Below are the code and all the weights of a small trained network. Each question names an input and a target symbol and asks about switching units off, where a switched-off unit gives its printed mean instead of its output.

import numpy as np


def w(rows, s, z=0):
    codes = np.array(rows[::2]) - 128.0
    scale = np.full(codes.shape[1], s)
    scale[-1] = z or s
    return codes * scale


def f(y):
    return y / 2 * (1 + np.tanh(0.7978845608 * (y + 0.044715 * y**3)))


def softmax(a):
    e = np.exp(a - a.max(-1, keepdims=True))
    return e / e.sum(-1, keepdims=True)


def log_softmax(a):
    a = a - a.max(-1, keepdims=True)
    return a - np.log(np.exp(a).sum(-1, keepdims=True))


def net(x, mask):
    ids = ['ΠΩβγεζμξστ'.index(c) for c in x.split()]
    T = len(ids)
    res = E[ids] + P[:T]
    r = res
    for j in range(2):
        rows = slice(3 * j, 3 * j + 3)
        q, k, v = (r @ M[0][rows].T for M in (Q, K, V))
        z = softmax(np.where(np.tri(T) > 0, q @ k.T / 3**0.5, -1e9)) @ v
        o = O[0][rows]
        res = res + np.where(mask[j], z, o[:, -1]) @ o[:, :-1]
    y = f(res @ A[0][:, :-1].T + A[0][:, -1])
    res = res + np.where(mask[2:26], y, B[0][:, -1]) @ B[0][:, :-1]
    return log_softmax(res[-1] @ U[:, :-1].T + U[:, -1])


Q, K, V, O, A, B = {}, {}, {}, {}, {}, {}
E = w([
[137,251,151,142,165,110,82],'Π',
[134,156,125,173,75,166,137],'Ω',
[121,160,112,183,58,186,125],'β',
[109,152,102,188,88,182,130],'γ',
[89,151,98,199,85,203,112],'ε',
[126,149,150,194,122,160,162],'ζ',
[134,120,207,173,102,136,106],'μ',
[129,126,160,239,119,71,137],'ξ',
[132,125,74,190,151,123,79],'σ',
[90,112,165,148,172,142,73],'τ',
],0.023)
P = w([
[203,3,178,25,194,92,228],'0',
[130,56,97,187,101,192,115],'1',
[168,58,123,211,107,192,90],'2',
[107,91,116,197,132,187,101],'3',
[103,110,118,200,133,178,88],'4',
[98,129,127,204,130,168,80],'5',
[91,143,128,210,135,157,70],'6',
[83,161,133,213,146,156,67],'7',
[75,177,136,217,140,149,54],'8',
[77,193,137,220,142,139,46],'9',
[69,207,141,219,143,134,40],'10',
[66,224,144,225,137,128,27],'11',
[55,237,137,226,145,129,29],'12',
[47,254,130,227,148,129,19],'13',
],0.0089)
Q[0] = w([
[102,141,106,83,130,98,150],'H0',
[145,138,132,189,155,153,82],'H0',
[137,128,120,124,97,91,105],'H0',
[18,219,176,175,130,138,141],'H1',
[100,145,14,2,157,84,226],'H1',
[133,114,199,56,99,170,115],'H1',
],0.015)
K[0] = w([
[91,126,129,185,108,139,108],'H0',
[180,150,124,58,144,101,150],'H0',
[121,123,122,127,147,150,118],'H0',
[131,249,148,146,102,118,98],'H1',
[129,53,112,121,67,173,195],'H1',
[110,93,109,147,116,104,181],'H1',
],0.016)
V[0] = w([
[156,76,98,139,4,125,147],'H0',
[112,185,86,177,120,151,62],'H0',
[131,59,62,102,192,208,156],'H0',
[100,70,186,92,183,106,49],'H1',
[70,94,208,196,91,107,145],'H1',
[110,158,215,89,78,195,148],'H1',
],0.016)
O[0] = w([
[199,200,130,135,128,83,37,41],'H0',
[177,51,118,180,132,186,128,10],'H0',
[139,194,95,89,251,172,169,143],'H0',
[39,71,177,128,205,123,45,193],'H1',
[37,88,178,227,84,140,226,254],'H1',
[160,200,239,67,63,231,130,106],'H1',
],0.015,0.0077)
A[0] = w([
[133,159,146,173,129,160,117,122],'N0',
[141,75,136,102,60,116,115,100],'N1',
[164,153,204,97,100,203,136,107],'N2',
[121,116,103,169,179,112,103,164],'N3',
[142,165,72,88,125,84,61,132],'N4',
[113,93,154,146,87,110,109,75],'N5',
[142,127,164,162,144,159,100,120],'N6',
[129,128,70,48,160,92,166,10],'N7',
[85,97,143,143,97,82,178,115],'N8',
[195,147,148,113,122,130,65,57],'N9',
[204,91,136,134,160,179,104,156],'N10',
[175,174,72,66,135,62,117,91],'N11',
[175,144,69,145,139,90,47,73],'N12',
[177,116,154,87,80,96,75,110],'N13',
[203,142,96,113,90,76,209,87],'N14',
[65,147,89,127,140,89,95,138],'N15',
[103,92,97,109,159,108,75,18],'N16',
[107,135,157,96,167,158,118,84],'N17',
[83,152,79,154,106,177,138,145],'N18',
[110,125,101,5,83,104,132,129],'N19',
[116,167,145,82,107,100,149,156],'N20',
[195,114,217,105,156,65,199,92],'N21',
[130,132,214,115,141,165,113,25],'N22',
[92,159,114,139,184,152,176,74],'N23',
],0.012)
B[0] = w([
[100,123,121,70,131,97,102,183],'N0',
[117,179,138,136,229,51,143,162],'N1',
[133,97,127,70,114,75,96,176],'N2',
[125,106,114,49,121,161,115,208],'N3',
[149,106,189,102,192,80,145,156],'N4',
[136,172,113,120,172,131,180,187],'N5',
[107,142,117,98,83,131,188,165],'N6',
[107,132,162,150,59,119,192,141],'N7',
[167,164,98,106,123,138,39,255],'N8',
[43,107,166,95,83,73,131,139],'N9',
[114,135,60,79,65,116,127,146],'N10',
[236,131,148,165,109,139,47,149],'N11',
[41,140,120,113,61,113,196,158],'N12',
[81,111,77,254,110,91,96,142],'N13',
[68,95,109,127,209,232,147,156],'N14',
[175,36,112,126,153,200,197,227],'N15',
[136,230,149,191,88,119,87,166],'N16',
[135,175,119,142,86,119,189,172],'N17',
[178,127,161,103,165,79,119,226],'N18',
[95,108,153,183,96,229,117,138],'N19',
[193,49,135,136,126,180,170,158],'N20',
[78,145,105,214,103,127,154,136],'N21',
[196,91,83,126,148,83,87,164],'N22',
[144,142,132,151,83,81,82,230],'N23',
],0.0083,0.028)
U = w([
[25,107,95,107,47,160,158,3],'Π',
[136,34,185,197,81,188,147,53],'Ω',
[120,76,98,96,64,208,102,112],'β',
[198,104,160,120,174,189,125,100],'γ',
[104,186,75,51,147,162,144,99],'ε',
[72,153,161,137,103,171,255,199],'ζ',
[118,98,178,79,108,105,139,41],'μ',
[106,158,101,199,126,142,122,169],'ξ',
[133,35,88,100,138,120,179,104],'σ',
[30,63,150,95,185,170,129,235],'τ',
],0.005,0.0042)

Each question gives the input, a string of symbols that net reads in full, and the target symbol t.
The units are the heads (3 rows each of Q, K, V and O) and the neurons (one row each of A and B). Each row of codes is followed by its name. A weight is (code - 128) times the scale printed after its matrix; where a second scale follows, it is the last column's (O, A, B and U).
mask holds one flag per unit, heads first, then neurons. A switched-off unit (its flag False) gives its mean, the last column of its rows in O or B, instead of its output. The means were averaged over made-up inputs and are rounded, as every weight is.
A unit's drop is (log p(t) with every unit on - log p(t) with that unit switched off) / (log p(t) with every unit on - log p(t) with every unit switched off).
The circuit of an input: a set's keep is (log p(t) with only the set's units on - log p(t) with every unit switched off) / (log p(t) with every unit on - log p(t) with every unit switched off). Starting from the 12 units with the biggest drops (on a tie, the unit counted first), units are removed one at a time, each time the one whose removal leaves the highest keep (on an exact tie, the one counted first), for as long as the keep stays at least 0.8.
circuit, biggest first: the units of the circuit, biggest drop first
most important unit: the unit with the biggest drop
top k neurons: the k neurons with the biggest drops, biggest first
which heads matter: for each layer, one digit per head in row order, 1 if its drop is at least 0.15 and else 0, layers parted by /
input ξ μ τ σ ζ β ε ε Π ε τ ξ, target ξ: most important unit -> H0
input Ω ζ ζ ζ ζ γ Π, target μ: circuit, biggest first -> H0; H1; N4; N9
input Π σ β β ε Ω ε ζ τ ζ Π, target τ: top 2 neurons -> N23; N17
input β Ω ε σ β, target σ: top 4 neurons -> N12; N4; N15; N3
input τ β ξ, target τ: which heads matter -> 01
input ε σ ε Π ξ ε ε τ σ, target σ: which heads matter -> 11
input τ ξ ζ Ω, target ξ: which heads matter -> 01
input ξ ξ Π ε τ, target ξ: which heads matter -> 11
input ξ ξ μ, target ξ: which heads matter -> 00
input ε σ μ ζ τ ε ε τ Π, target σ: circuit, biggest first -> H0; N1; H1; N10
input Π γ τ Ω ζ τ σ γ ξ ξ Ω, target τ: which heads matter -> 11
input γ ε μ σ Ω, target σ: which heads matter -> 01
input ζ τ Π β ξ, target γ: which heads matter -> 11
input τ ε ξ ξ ξ γ ε ζ Ω ξ ζ, target ξ: most important unit -> N8
input ε β Ω β ζ μ ξ τ Π σ ζ ζ ε μ, target σ: which heads matter -> 11
input ζ ε ζ ζ β Π, target γ: circuit, biggest first -> H1; N11; N20
input ζ ζ ξ τ Π γ β τ ξ μ ε Ω β σ, target γ: top 2 neurons -> N11; N4
input ζ μ μ, target μ: which heads matter -> 01
input Π ε τ ζ μ τ μ γ γ Ω μ ε, target τ: top 2 neurons -> N1; N23
input γ Π ξ μ Ω γ, target β: circuit, biggest first -> H0; H1
input μ γ Ω τ ξ ξ ζ β, target ξ: circuit, biggest first -> N8; H1; N3
input β ζ ξ γ γ β τ μ, target τ: circuit, biggest first -> H1
input Ω β τ μ ε Π σ γ ζ τ τ Ω ε σ, target μ: top 3 neurons -> N4; N12; N11
input ξ ε σ σ ε ε σ τ σ ε ε ζ σ, target σ: top 4 neurons -> N15; N4; N12; N3
input τ τ ε ζ Π ζ, target ζ: circuit, biggest first -> H0; H1; N8; N7
